Below are the code and all the weights of a small trained network. Each question names an input and a class and asks about switching units off, where a switched-off unit gives its printed mean instead of its output.

import numpy as np


def w(rows, s, z=0):
    codes = np.array(rows[::2]) - 128.0
    scale = np.full(codes.shape[1], s)
    scale[-1] = z or s
    return codes * scale


def f(y):
    return y / 2 * (1 + np.tanh(0.7978845608 * (y + 0.044715 * y**3)))


def log_softmax(a):
    a = a - a.max(-1, keepdims=True)
    return a - np.log(np.exp(a).sum(-1, keepdims=True))


def net(x, mask):
    res = np.array(x, float).reshape(1, 6) / 4 @ E
    y = f(res @ A[0][:, :-1].T + A[0][:, -1])
    res = res + np.where(mask, y, B[0][:, -1]) @ B[0][:, :-1]
    return log_softmax(res[-1] @ U[:, :-1].T + U[:, -1])


A, B = {}, {}
E = w([
[55,164,185,182,186,94,209],'x0',
[175,35,186,161,126,176,185],'x1',
[128,125,112,251,174,204,75],'x2',
[138,48,33,108,221,127,142],'x3',
[129,129,126,129,128,127,130],'x4',
[6,58,91,150,62,148,122],'x5',
],0.011)
A[0] = w([
[81,221,71,131,167,96,72,132],'N0',
[80,114,114,164,100,112,164,152],'N1',
[131,100,86,108,224,99,126,111],'N2',
[169,123,96,119,99,133,68,61],'N3',
[142,90,129,105,197,118,107,104],'N4',
[124,104,95,98,60,198,108,88],'N5',
[153,127,146,90,184,117,121,100],'N6',
[128,97,7,131,169,107,194,99],'N7',
[145,142,77,81,105,137,65,47],'N8',
[170,124,138,83,116,58,172,127],'N9',
[81,191,79,131,144,97,131,164],'N10',
[151,107,144,154,124,170,156,40],'N11',
[81,152,169,152,170,127,175,59],'N12',
[148,123,73,101,130,130,96,156],'N13',
[205,176,131,115,145,145,159,37],'N14',
[92,78,113,89,65,80,168,132],'N15',
[122,119,127,170,158,155,83,108],'N16',
[170,105,164,148,91,157,166,8],'N17',
[145,49,185,117,167,156,157,25],'N18',
[127,83,180,126,139,157,144,82],'N19',
[133,104,130,52,92,74,183,91],'N20',
[185,95,138,158,111,134,196,46],'N21',
[99,83,115,107,174,140,113,11],'N22',
[214,177,164,110,189,111,140,25],'N23',
[197,120,109,99,85,181,84,100],'N24',
[140,160,191,162,60,113,107,123],'N25',
[128,67,159,128,109,169,191,79],'N26',
[59,168,152,142,214,107,192,5],'N27',
[145,121,110,234,135,134,78,90],'N28',
[120,179,174,133,82,144,100,138],'N29',
[70,94,98,138,83,129,141,122],'N30',
[135,165,111,179,153,196,109,119],'N31',
],0.012,0.0014)
B[0] = w([
[169,115,161,54,72,141,68,254],'N0',
[105,96,63,201,146,91,78,199],'N1',
[135,167,91,128,57,170,168,227],'N2',
[171,52,141,129,170,75,154,207],'N3',
[109,147,85,149,76,133,161,184],'N4',
[104,63,74,177,163,91,128,230],'N5',
[74,143,97,159,133,157,112,176],'N6',
[134,158,99,147,53,181,181,248],'N7',
[152,82,144,124,132,112,122,219],'N8',
[82,135,179,93,175,172,108,223],'N9',
[230,130,166,86,86,98,62,209],'N10',
[152,130,143,59,115,133,95,180],'N11',
[134,46,77,135,151,54,156,215],'N12',
[139,109,131,122,110,115,150,200],'N13',
[85,161,69,205,170,138,81,211],'N14',
[88,174,156,156,174,156,109,245],'N15',
[88,176,196,52,201,186,143,204],'N16',
[168,125,97,108,81,137,94,198],'N17',
[151,122,164,107,78,117,105,219],'N18',
[174,140,135,109,115,135,80,188],'N19',
[88,158,224,29,222,184,166,249],'N20',
[179,134,156,97,99,122,81,199],'N21',
[104,141,65,144,93,158,144,181],'N22',
[71,160,54,254,142,103,64,253],'N23',
[131,58,77,126,181,48,191,237],'N24',
[102,131,77,148,75,155,233,230],'N25',
[174,131,153,116,81,112,59,224],'N26',
[196,36,116,117,168,46,175,248],'N27',
[83,158,193,48,194,164,145,247],'N28',
[95,136,61,130,33,170,197,210],'N29',
[81,185,98,214,178,122,51,224],'N30',
[105,130,189,59,188,176,158,224],'N31',
],0.008,0.01)
U = w([
[71,141,188,81,204,177,156,163],'0',
[155,19,100,143,160,23,183,3],'1',
[103,147,78,149,10,174,224,179],'2',
[65,144,87,214,159,113,20,29],'3',
[199,116,158,87,43,105,19,245],'4',
],0.011,0.00048)

Each question gives the input, the list of numbers given to net, and the class t.
The units are the neurons (one row each of A and B). Each row of codes is followed by its name. A weight is (code - 128) times the scale printed after its matrix; where a second scale follows, it is the last column's (A, B and U).
mask holds one flag per neuron, in row order. A switched-off neuron (its flag False) gives its mean, the last column of its row in B, instead of its output. The means were averaged over made-up inputs and are rounded, as every weight is.
A unit's drop is (log p(t) with every unit on - log p(t) with that unit switched off) / (log p(t) with every unit on - log p(t) with every unit switched off).
The circuit of an input: a set's keep is (log p(t) with only the set's units on - log p(t) with every unit switched off) / (log p(t) with every unit on - log p(t) with every unit switched off). Starting from the 12 units with the biggest drops (on a tie, the unit counted first), units are removed one at a time, each time the one whose removal leaves the highest keep (on an exact tie, the one counted first), for as long as the keep stays at least 0.8.
circuit, biggest first: the units of the circuit, biggest drop first
unit that matters most: the unit with the biggest drop
k most important neurons: the k neurons with the biggest drops, biggest first
drop when u is switched off: that unit's drop, to one decimal
input [3,-5,4,7,0,7], class 2: unit that matters most	N7
input [-2,3,-1,1,3,-3], class 3: circuit, biggest first	[N27; N23; N14]
input [-3,-1,4,-4,-3,0], class 0: 3 most important neurons	[N7; N28; N2]
input [6,-2,-4,-7,2,-8], class 3: 3 most important neurons	[N23; N14; N7]
input [5,-8,0,0,3,-6], class 4: 2 most important neurons	[N0; N10]
input [3,-3,-4,7,-3,8], class 3: 4 most important neurons	[N30; N1; N15; N25]
input [4,-3,7,-7,-6,-4], class 0: 4 most important neurons	[N31; N28; N7; N16]
input [-4,7,-7,6,5,2], class 0: 3 most important neurons	[N20; N15; N9]
input [-6,6,4,-3,-8,6], class 1: 3 most important neurons	[N5; N24; N23]
input [7,-7,-2,3,6,-5], class 1: 3 most important neurons	[N27; N12; N26]
input [-6,-3,7,-8,2,-2], class 2: 4 most important neurons	[N29; N25; N20; N9]
input [4,-5,8,1,3,-7], class 0: 2 most important neurons	[N31; N28]
input [-3,8,7,-4,-1,3], class 4: 2 most important neurons	[N26; N17]
input [-5,6,5,-7,5,-6], class 2: unit that matters most	N25
input [3,-3,1,4,-7,-4], class 2: circuit, biggest first	[N2; N7]
input [-5,2,-2,-2,5,-6], class 3: drop when N14 is switched off	0.4
input [5,2,7,-4,8,5], class 0: drop when N28 is switched off	0.3
input [1,-3,-5,2,5,-7], class 3: drop when N23 is switched off	1.1
